Below are the code and all the weights of a small trained network. Each question names an input and a class and asks about switching units off, where a switched-off unit gives its printed mean instead of its output.

import numpy as np


def w(rows, s, z=0):
    codes = np.array(rows[::2]) - 128.0
    scale = np.full(codes.shape[1], s)
    scale[-1] = z or s
    return codes * scale


def f(y):
    return np.maximum(y, 0)


def log_softmax(a):
    a = a - a.max(-1, keepdims=True)
    return a - np.log(np.exp(a).sum(-1, keepdims=True))


def net(x, mask):
    res = np.array(x, float).reshape(1, 7) / 4 @ E
    y = f(res @ A[0][:, :-1].T + A[0][:, -1])
    res = res + np.where(mask, y, B[0][:, -1]) @ B[0][:, :-1]
    return log_softmax(res[-1] @ U[:, :-1].T + U[:, -1])


A, B = {}, {}
E = w([
[126,129,127],'x0',
[112,133,251],'x1',
[128,129,127],'x2',
[127,127,128],'x3',
[54,15,123],'x4',
[127,127,128],'x5',
[255,73,150],'x6',
],0.0088)
A[0] = w([
[161,75,134,101],'n0',
[164,74,151,124],'n1',
[33,159,165,102],'n2',
[132,21,145,171],'n3',
[88,16,116,122],'n4',
[110,125,21,131],'n5',
[212,83,213,148],'n6',
[108,108,246,38],'n7',
[32,122,114,112],'n8',
[217,35,118,4],'n9',
[171,89,6,22],'n10',
[64,40,134,13],'n11',
],0.012,0.0025)
B[0] = w([
[93,148,79,176],'n0',
[30,132,40,187],'n1',
[119,122,40,219],'n2',
[172,138,109,219],'n3',
[211,192,180,225],'n4',
[157,61,205,202],'n5',
[101,137,77,254],'n6',
[110,31,244,227],'n7',
[79,131,72,215],'n8',
[31,185,87,220],'n9',
[58,99,254,212],'n10',
[186,221,136,208],'n11',
],0.009,0.0087)
U = w([
[71,31,201,104],'0',
[46,130,22,38],'1',
[226,251,147,110],'2',
[124,100,109,255],'3',
],0.013,0.0084)

Each question gives the input, the list of numbers given to net, and the class t.
The units are the neurons (one row each of A and B). Each row of codes is followed by its name. A weight is (code - 128) times the scale printed after its matrix; where a second scale follows, it is the last column's (A, B and U).
mask holds one flag per neuron, in row order. A switched-off neuron (its flag False) gives its mean, the last column of its row in B, instead of its output. The means were averaged over made-up inputs and are rounded, as every weight is.
A unit's drop is (log p(t) with every unit on - log p(t) with that unit switched off) / (log p(t) with every unit on - log p(t) with every unit switched off).
The circuit of an input: a set's keep is (log p(t) with only the set's units on - log p(t) with every unit switched off) / (log p(t) with every unit on - log p(t) with every unit switched off). Starting from all 12 units, units are removed one at a time, each time the one whose removal leaves the highest keep (on an exact tie, the one counted first), for as long as the keep stays at least 0.8.
units of the circuit, in order: the units of the circuit, biggest drop first
unit that matters most: the unit with the biggest drop
k most important neurons: the k neurons with the biggest drops, biggest first
drop when u is switched off: that unit's drop, to one decimal
input [6,1,-3,3,-1,6,3], class 1: 3 most important neurons => [n4, n7, n5]
input [8,-8,7,-2,6,-6,2], class 0: 2 most important neurons => [n10, n5]
input [5,2,0,0,6,1,7], class 1: unit that matters most => n1
input [-7,-2,7,3,8,0,6], class 2: 3 most important neurons => [n4, n11, n3]
input [-8,-6,0,0,-3,-5,-6], class 0: units of the circuit, in order => [n5, n10]
input [7,4,-8,-1,-6,-4,6], class 1: units of the circuit, in order => [n6, n4, n1]
input [-3,4,2,5,6,4,-5], class 2: units of the circuit, in order => [n11, n4]
input [-1,-1,5,-1,8,-3,1], class 2: units of the circuit, in order => [n4, n11]
input [6,-7,6,1,6,7,7], class 0: 3 most important neurons => [n10, n5, n2]
input [-2,-6,-6,6,8,-1,8], class 1: 3 most important neurons => [n9, n1, n0]
input [5,-3,-6,5,-5,-3,5], class 1: units of the circuit, in order => [n4, n9]
input [2,-2,0,0,7,2,-6], class 2: 2 most important neurons => [n4, n11]
input [-3,-5,1,8,-2,3,-5], class 3: 3 most important neurons => [n7, n5, n9]
input [7,-1,4,-6,3,-6,6], class 1: units of the circuit, in order => [n9, n1]
input [-2,6,-4,7,4,7,6], class 3: units of the circuit, in order => [n10]
input [5,-7,-5,0,3,4,-5], class 0: 2 most important neurons => [n5, n10]
input [-2,5,-4,-7,5,3,-1], class 3: 2 most important neurons => [n10, n11]
input [7,-8,-6,5,-2,4,-5], class 0: 2 most important neurons => [n5, n10]
input [-1,7,-8,-6,-6,7,5], class 0: drop when n11 is switched off => 0.1
input [3,-3,0,6,2,7,-4], class 3: drop when n9 is switched off => 0.5
